Below is a small trained network, with its code and all its weights. Each question gives an input and a target symbol and asks what happens when units are switched off, that is, made to give their printed mean instead of their output.

import numpy as np


def w(rows, s, z=0):
    codes = np.array(rows[::2]) - 128.0
    scale = np.full(codes.shape[1], s)
    scale[-1] = z or s
    return codes * scale


def f(y):
    return np.maximum(y, 0)


def softmax(a):
    e = np.exp(a - a.max(-1, keepdims=True))
    return e / e.sum(-1, keepdims=True)


def log_softmax(a):
    a = a - a.max(-1, keepdims=True)
    return a - np.log(np.exp(a).sum(-1, keepdims=True))


def net(x, mask):
    ids = ['ΔΛΞΣαβμτ'.index(c) for c in x.split()]
    T = len(ids)
    res = E[ids] + P[:T]
    u = 0
    for l in range(2):
        q, k, v = (res @ M[l].T for M in (Q, K, V))
        z = softmax(np.where(np.tri(T) > 0, q @ k.T / 2**0.5, -1e9)) @ v
        res = res + np.where(mask[u], z, O[l][:, -1]) @ O[l][:, :-1]
        u += 1
        y = f(res @ A[l][:, :-1].T + A[l][:, -1])
        res = res + np.where(mask[u : u + 16], y, B[l][:, -1]) @ B[l][:, :-1]
        u += 16
    return log_softmax(res[-1] @ U[:, :-1].T + U[:, -1])


Q, K, V, O, A, B = {}, {}, {}, {}, {}, {}
E = w([
[149,69,18],'Δ',
[84,133,137],'Λ',
[39,176,80],'Ξ',
[208,170,44],'Σ',
[182,113,180],'α',
[107,221,39],'β',
[96,131,32],'μ',
[254,60,97],'τ',
],0.008)
P = w([
[4,8,129],'0',
[137,125,114],'1',
[125,126,111],'2',
[111,123,107],'3',
[107,119,115],'4',
[102,119,109],'5',
],0.0026)
Q[0] = w([
[83,160,254],'0.h0',
[35,124,63],'0.h0',
],0.017)
K[0] = w([
[109,253,239],'0.h0',
[236,185,57],'0.h0',
],0.015)
V[0] = w([
[174,255,74],'0.h0',
[212,195,147],'0.h0',
],0.0077)
O[0] = w([
[254,182,162,53],'0.h0',
[160,147,210,1],'0.h0',
],0.007,0.00065)
A[0] = w([
[109,69,249,55],'0.n0',
[142,153,90,138],'0.n1',
[60,204,172,170],'0.n2',
[209,30,157,38],'0.n3',
[117,120,147,44],'0.n4',
[75,225,72,64],'0.n5',
[131,146,90,143],'0.n6',
[157,145,188,29],'0.n7',
[68,139,129,6],'0.n8',
[49,113,173,91],'0.n9',
[121,112,146,90],'0.n10',
[150,123,160,109],'0.n11',
[111,85,212,73],'0.n12',
[203,110,211,45],'0.n13',
[179,201,3,171],'0.n14',
[59,187,174,168],'0.n15',
],0.0067,0.0016)
B[0] = w([
[92,110,227,138],'0.n0',
[126,111,164,164],'0.n1',
[174,187,60,153],'0.n2',
[204,223,73,187],'0.n3',
[126,135,132,128],'0.n4',
[79,227,159,174],'0.n5',
[107,116,147,164],'0.n6',
[109,193,93,129],'0.n7',
[148,127,185,133],'0.n8',
[176,174,154,139],'0.n9',
[124,146,133,128],'0.n10',
[105,137,151,135],'0.n11',
[103,128,191,135],'0.n12',
[68,184,207,149],'0.n13',
[123,71,252,252],'0.n14',
[138,149,45,150],'0.n15',
],0.015,0.0035)
Q[1] = w([
[249,203,218],'1.h0',
[145,60,254],'1.h0',
],0.0096)
K[1] = w([
[162,113,8],'1.h0',
[57,56,91],'1.h0',
],0.013)
V[1] = w([
[129,29,3],'1.h0',
[17,105,190],'1.h0',
],0.0052)
O[1] = w([
[253,106,176,3],'1.h0',
[137,194,57,69],'1.h0',
],0.0055,0.00064)
A[1] = w([
[2,248,151,55],'1.n0',
[215,161,191,121],'1.n1',
[69,90,93,90],'1.n2',
[36,51,221,169],'1.n3',
[165,182,98,187],'1.n4',
[189,235,80,218],'1.n5',
[57,106,76,252],'1.n6',
[110,69,75,136],'1.n7',
[78,98,95,103],'1.n8',
[10,212,118,218],'1.n9',
[239,6,171,193],'1.n10',
[113,98,72,239],'1.n11',
[82,75,57,210],'1.n12',
[207,92,39,112],'1.n13',
[157,89,47,96],'1.n14',
[88,103,105,100],'1.n15',
],0.0069,0.0039)
B[1] = w([
[152,252,132,200],'1.n0',
[117,195,129,199],'1.n1',
[130,173,140,134],'1.n2',
[115,138,218,209],'1.n3',
[138,112,79,179],'1.n4',
[145,103,31,215],'1.n5',
[132,19,138,189],'1.n6',
[116,165,111,140],'1.n7',
[122,170,134,134],'1.n8',
[213,76,159,231],'1.n9',
[57,172,94,254],'1.n10',
[111,41,93,177],'1.n11',
[80,121,90,163],'1.n12',
[178,166,166,160],'1.n13',
[148,165,166,137],'1.n14',
[127,157,140,131],'1.n15',
],0.025,0.0055)
U = w([
[250,139,129,52],'Δ',
[147,32,100,154],'Λ',
[171,58,245,248],'Ξ',
[80,212,50,171],'Σ',
[200,219,214,3],'α',
[145,129,154,86],'β',
[2,55,144,173],'μ',
[49,217,226,84],'τ',
],0.0047,0.003)

Each question gives the input, a string of symbols that net reads in full, and the target symbol t.
The units are the heads (2 rows each of Q, K, V and O) and the neurons (one row each of A and B). Each row of codes is followed by its name. A weight is (code - 128) times the scale printed after its matrix; where a second scale follows, it is the last column's (O, A, B and U).
mask holds one flag per unit, layer by layer, with each layer's heads first. A switched-off unit (its flag False) gives its mean, the last column of its rows in O or B, instead of its output. The means were averaged over made-up inputs and are rounded, as every weight is.
A unit's drop is (log p(t) with every unit on - log p(t) with that unit switched off) / (log p(t) with every unit on - log p(t) with every unit switched off).
The circuit of an input: a set's keep is (log p(t) with only the set's units on - log p(t) with every unit switched off) / (log p(t) with every unit on - log p(t) with every unit switched off). Starting from the 12 units with the biggest drops (on a tie, the unit counted first), units are removed one at a time, each time the one whose removal leaves the highest keep (on an exact tie, the one counted first), for as long as the keep stays at least 0.8.
circuit, biggest first: the units of the circuit, biggest drop first
unit that matters most: the unit with the biggest drop
top k neurons: the k neurons with the biggest drops, biggest first
top k neurons in layer l: the k neurons of layer l with the biggest drops, biggest first
drop of u: that unit's drop, to one decimal
input Δ α Λ τ α, target Σ: circuit, biggest first : (0.n14, 1.n3)
input Δ τ μ α α, target Σ: circuit, biggest first : (0.n14, 1.n9, 1.n3)
input α Σ τ α, target Ξ: top 3 neurons : (1.n10, 0.n14, 0.n0)
input Ξ β α, target Λ: top 2 neurons in layer 0 : (0.n14, 0.n5)
input Λ τ τ Δ τ α, target μ: unit that matters most : 0.h0
input τ μ τ, target Σ: top 2 neurons : (1.n10, 0.n3)
input Σ μ α Ξ, target Δ: top 2 neurons in layer 0 : (0.n5, 0.n2)
input Ξ μ Λ α, target Λ: top 2 neurons : (0.n14, 1.n0)
input α α Λ, target Λ: top 2 neurons : (0.n14, 1.n6)
input Ξ τ Σ β, target α: top 3 neurons : (0.n14, 0.n5, 1.n0)
input τ μ β μ μ Ξ, target Δ: top 3 neurons in layer 0 : (0.n5, 0.n2, 0.n15)
input τ τ Δ β α, target τ: top 2 neurons in layer 1 : (1.n9, 1.n1)
input τ τ Σ β, target α: top 3 neurons : (0.n14, 0.n5, 0.n3)
input τ τ τ μ, target Ξ: top 2 neurons in layer 0 : (0.n3, 0.n5)
input Σ τ β α, target α: top neuron : (0.n13)
input τ α τ τ α, target τ: top 2 neurons in layer 0 : (0.n0, 0.n5)
input Δ Λ τ, target Σ: top 3 neurons : (1.n10, 1.n9, 0.n3)
input τ τ Λ, target Λ: drop of 1.n10 : 0.1
input β τ Δ, target μ: drop of 0.h0 : 0.0
input β Ξ Δ τ Σ, target τ: drop of 0.n2 : 0.0
